[[131 123 132 123 123]
 [120 128 132 103 126]
 [122 118 118 121 131]
 [133 131 122 134 128]
 [146 120 128 145 148]]
=>
[[122 118 118 121 131]
 [146 120 128 145 148]
 [131 123 132 123 123]
 [120 128 132 103 126]
 [133 131 122 134 128]]

[[155 131 118 111 118 144]
 [122 118 128 150 140 116]]
=>
[[122 118 128 150 140 116]
 [155 131 118 111 118 144]]

[[105 132]
 [134 150]
 [126 148]]
=>
[[105 132]
 [126 148]
 [134 150]]

[[125 128 127 128 126 127]
 [157 115 152 133 147 141]
 [124 130 123 128 126 127]
 [125 127 127 128 129 129]
 [ 98 141 106 126 109 114]
 [115 135 118 127 117 120]]
=>
[[157 115 152 133 147 141]
 [125 127 127 128 129 129]
 [125 128 127 128 126 127]
 [124 130 123 128 126 127]
 [115 135 118 127 117 120]
 [ 98 141 106 126 109 114]]

[[123 139 128 139 116 140 122 133 131 108]
 [134 137 125 111 127 124 128 131 152 130]
 [119 119 140 119 120 116 143 133 137 113]
 [117 125 128 121 145 139 113 122 135 111]
 [127 118 123 112 112 139 140 134 129 133]]
=>
[[127 118 123 112 112 139 140 134 129 133]
 [119 119 140 119 120 116 143 133 137 113]
 [117 125 128 121 145 139 113 122 135 111]
 [134 137 125 111 127 124 128 131 152 130]
 [123 139 128 139 116 140 122 133 131 108]]

[[144 145 116 103]
 [122 135 124 121]
 [115 116 134 154]
 [129 131 125 119]
 [137 112 137 120]]
=>
[[137 112 137 120]
 [115 116 134 154]
 [129 131 125 119]
 [122 135 124 121]
 [144 145 116 103]]
---
[[116 104 125 136 113]
 [133 144 135 147 122]
 [102 108 106 120 144]]
=>
[[116 125 113]
 [133 135 122]
 [102 106 144]]

[[107 119]
 [134 126]
 [105 119]]
=>
[[107]
 [134]
 [105]]

[[121 118 133 122 102 145 122 129 133 110 112 144 125 139]
 [120 124 127 123 105 146 120 122 128 114 110 151 130 138]
 [123 118 146 105 110 129 121 138 146 135 131 116 114 128]
 [122 115 139 119 100 141 124 134 138 111 117 135 121 139]
 [123 114 143 115 100 137 124 137 143 116 122 126 117 136]
 [119 139 116 127 111 141 115 112 129 127 115 154 137 128]]
=>
[[121 133 102 122 133 112 125]
 [120 127 105 120 128 110 130]
 [123 146 110 121 146 131 114]
 [122 139 100 124 138 117 121]
 [123 143 100 124 143 122 117]
 [119 116 111 115 129 115 137]]

[[140 154]
 [132 144]]
=>
[[140]
 [132]]

[[110 138 128 145 148 118 149 135 137]
 [130 128 129 125 157 138 133 128 137]
 [110 138 128 144 147 118 148 135 137]
 [110 138 128 144 147 118 150 135 138]
 [138 118 137 120 124 122 123 118 124]]
=>
[[110 128 148 149 137]
 [130 129 157 133 137]
 [110 128 147 148 137]
 [110 128 147 150 138]
 [138 137 124 123 124]]

[[113 141 130 131]
 [113 140 128 130]
 [106 143 132 132]
 [111 141 128 129]
 [111 143 127 125]
 [116 140 128 130]
 [110 142 129 128]
 [109 141 128 129]
 [108 139 128 132]
 [115 140 131 132]
 [110 141 127 130]
 [110 144 133 130]]
=>
[[113 130]
 [113 128]
 [106 132]
 [111 128]
 [111 127]
 [116 128]
 [110 129]
 [109 128]
 [108 128]
 [115 131]
 [110 127]
 [110 133]]

[[132 134 128 126 130 129 129 126 126 125]
 [125 129 128 127 130 125 129 128 126 125]
 [126 131 129 123 128 129 129 126 116 119]
 [125 120 128 131 126 126 140 126 126 126]
 [120 104 110 129 130 129 141 125 126 125]
 [125 128 125 127 130 129 129 126 129 127]
 [125 123 119 123 130 132 129 126 138 131]
 [135 131 139 132 128 129 129 139 116 119]]
=>
[[132 128 130 129 126]
 [125 128 130 129 126]
 [126 129 128 129 116]
 [125 128 126 140 126]
 [120 110 130 141 126]
 [125 125 130 129 129]
 [125 119 130 129 138]
 [135 139 128 129 116]]

[[114 126 116]
 [111 134 155]
 [116 138 123]
 [140 133 146]
 [148 104 134]]
=>
[[114 116]
 [111 155]
 [116 123]
 [140 146]
 [148 134]]

[[149 122 144 144]
 [136 125 128 116]
 [125 107 140 135]
 [137 136 147 122]
 [136 149 145 107]]
=>
[[149 144]
 [136 128]
 [125 140]
 [137 147]
 [136 145]]
